Below are the code and all the weights of a small trained network. Each question names an input and a class and asks about switching units off, where a switched-off unit gives its printed mean instead of its output.

import numpy as np


def w(rows, s, z=0):
    codes = np.array(rows[::2]) - 128.0
    scale = np.full(codes.shape[1], s)
    scale[-1] = z or s
    return codes * scale


def norm(h):
    return h / np.sqrt((h * h).mean(-1, keepdims=True) + 1e-5)


def f(y):
    return np.maximum(y, 0)


def log_softmax(a):
    a = a - a.max(-1, keepdims=True)
    return a - np.log(np.exp(a).sum(-1, keepdims=True))


def net(x, mask):
    res = np.array(x, float).reshape(1, 7) / 4 @ E
    u = 0
    for l in range(2):
        y = f(norm(res) @ A[l][:, :-1].T + A[l][:, -1])
        res = res + np.where(mask[u : u + 11], y, B[l][:, -1]) @ B[l][:, :-1]
        u += 11
    return log_softmax(norm(res)[-1] @ U[:, :-1].T + U[:, -1])


A, B = {}, {}
E = w([
[125,129,129,126,129],'x0',
[110,239,199,208,58],'x1',
[121,54,255,140,203],'x2',
[127,126,127,128,130],'x3',
[168,81,113,208,94],'x4',
[252,179,131,107,146],'x5',
[127,129,126,133,128],'x6',
],0.0053)
A[0] = w([
[119,139,19,137,57,20],'0.n1',
[76,63,43,31,215,151],'0.n2',
[253,173,141,73,118,2],'0.n3',
[184,125,89,211,141,42],'0.n4',
[70,216,150,154,128,180],'0.n5',
[29,104,192,131,184,111],'0.n6',
[116,103,218,117,183,233],'0.n7',
[126,91,189,144,185,22],'0.n8',
[215,53,165,157,120,126],'0.n9',
[181,64,122,206,72,18],'0.n10',
[210,58,122,203,52,34],'0.n11',
],0.0054,0.0044)
B[0] = w([
[128,197,29,174,124,162],'0.n1',
[182,175,160,176,34,254],'0.n2',
[242,235,107,169,167,159],'0.n3',
[103,92,132,166,138,139],'0.n4',
[221,59,91,103,82,217],'0.n5',
[176,177,61,152,177,191],'0.n6',
[140,211,36,161,101,249],'0.n7',
[101,186,111,155,195,144],'0.n8',
[153,151,98,213,146,178],'0.n9',
[170,119,103,236,108,140],'0.n10',
[169,119,88,254,136,150],'0.n11',
],0.0052,0.0046)
A[1] = w([
[125,133,142,161,190,176],'1.n1',
[127,159,171,143,118,76],'1.n2',
[131,87,237,143,182,168],'1.n3',
[175,139,132,107,144,29],'1.n4',
[106,187,142,48,133,168],'1.n5',
[105,155,165,138,99,5],'1.n6',
[164,133,94,148,72,133],'1.n7',
[160,59,78,80,165,213],'1.n8',
[162,169,119,171,115,210],'1.n9',
[95,105,91,131,122,148],'1.n10',
[8,90,119,148,96,129],'1.n11',
],0.013,0.0029)
B[1] = w([
[84,143,65,67,135,167],'1.n1',
[164,93,125,97,67,148],'1.n2',
[85,218,18,78,75,150],'1.n3',
[138,141,148,190,172,159],'1.n4',
[95,25,105,255,133,170],'1.n5',
[192,109,169,93,87,139],'1.n6',
[90,120,156,84,182,236],'1.n7',
[83,170,222,136,42,182],'1.n8',
[70,69,147,74,158,255],'1.n9',
[147,142,163,123,156,158],'1.n10',
[242,166,160,130,197,173],'1.n11',
],0.0082,0.0095)
U = w([
[119,129,132,109,144,212],'0',
[100,219,11,95,88,122],'1',
[227,193,153,148,174,118],'2',
[127,133,212,106,5,117],'3',
[103,116,137,113,161,138],'4',
[111,103,136,114,154,128],'5',
[121,87,93,232,113,100],'6',
[178,125,90,131,78,3],'7',
],0.013,0.011)

Each question gives the input, the list of numbers given to net, and the class t.
The units are the neurons (one row each of A and B). Each row of codes is followed by its name. A weight is (code - 128) times the scale printed after its matrix; where a second scale follows, it is the last column's (A, B and U).
mask holds one flag per neuron, layer by layer. A switched-off neuron (its flag False) gives its mean, the last column of its row in B, instead of its output. The means were averaged over made-up inputs and are rounded, as every weight is.
A unit's drop is (log p(t) with every unit on - log p(t) with that unit switched off) / (log p(t) with every unit on - log p(t) with every unit switched off).
The circuit of an input: a set's keep is (log p(t) with only the set's units on - log p(t) with every unit switched off) / (log p(t) with every unit on - log p(t) with every unit switched off). Starting from the 12 units with the biggest drops (on a tie, the unit counted first), units are removed one at a time, each time the one whose removal leaves the highest keep (on an exact tie, the one counted first), for as long as the keep stays at least 0.8.
units of the circuit, in order: the units of the circuit, biggest drop first
k most important neurons: the k neurons with the biggest drops, biggest first
top k neurons in layer l: the k neurons of layer l with the biggest drops, biggest first
input [4,4,-4,-6,8,6,6], class 6: 3 most important neurons	(1.n11, 0.n11, 1.n9)
input [0,8,-2,6,-3,-8,2], class 2: 3 most important neurons	(1.n11, 0.n2, 1.n8)
input [-4,2,1,-8,7,-8,-8], class 2: units of the circuit, in order	(1.n11, 1.n5)
input [1,-8,-2,-5,2,3,-6], class 3: units of the circuit, in order	(1.n8)
input [-4,-2,-4,-5,-8,6,-1], class 6: 2 most important neurons	(1.n5, 1.n11)
input [4,4,2,4,-7,-3,-2], class 6: units of the circuit, in order	(1.n5, 1.n7)
input [2,6,1,6,-3,1,8], class 5: units of the circuit, in order	(1.n9, 1.n8)
input [-6,2,-4,-4,3,3,5], class 0: units of the circuit, in order	(1.n9, 1.n7)
input [-7,-8,-7,4,-2,0,8], class 3: units of the circuit, in order	(1.n8, 0.n7)
input [0,-8,8,-2,0,-5,0], class 1: units of the circuit, in order	(1.n3, 1.n9)
input [5,3,-5,-1,8,4,4], class 6: top 3 neurons in layer 1	(1.n1, 1.n11, 1.n3)
input [6,1,4,6,-7,-6,-3], class 6: units of the circuit, in order	(1.n5, 1.n7, 1.n9)
input [2,7,7,5,-2,0,-7], class 1: 2 most important neurons	(1.n3, 0.n2)
input [-6,1,-5,8,-5,5,1], class 4: most important neuron	(1.n5)
input [4,5,-6,-7,0,-5,3], class 4: units of the circuit, in order	(1.n7, 0.n7, 1.n3, 0.n2)
input [3,1,-5,-7,-4,-7,2], class 2: 2 most important neurons	(1.n11, 0.n7)
input [2,3,5,1,-1,-8,-7], class 2: 2 most important neurons	(1.n11, 0.n7)
input [8,2,-4,5,6,-3,6], class 0: top 2 neurons in layer 1	(1.n7, 1.n5)
input [-6,2,2,-6,-8,-5,1], class 6: units of the circuit, in order	(1.n5, 1.n7)
input [-1,-6,-1,-2,-1,-5,4], class 3: units of the circuit, in order	(1.n8)
input [2,-8,4,-6,-8,-5,-5], class 3: 2 most important neurons	(1.n8, 0.n2)
input [-4,0,7,3,-7,2,4], class 1: top 2 neurons in layer 1	(1.n1, 1.n3)
input [7,8,-1,4,5,5,4], class 3: units of the circuit, in order	(1.n11, 1.n9)
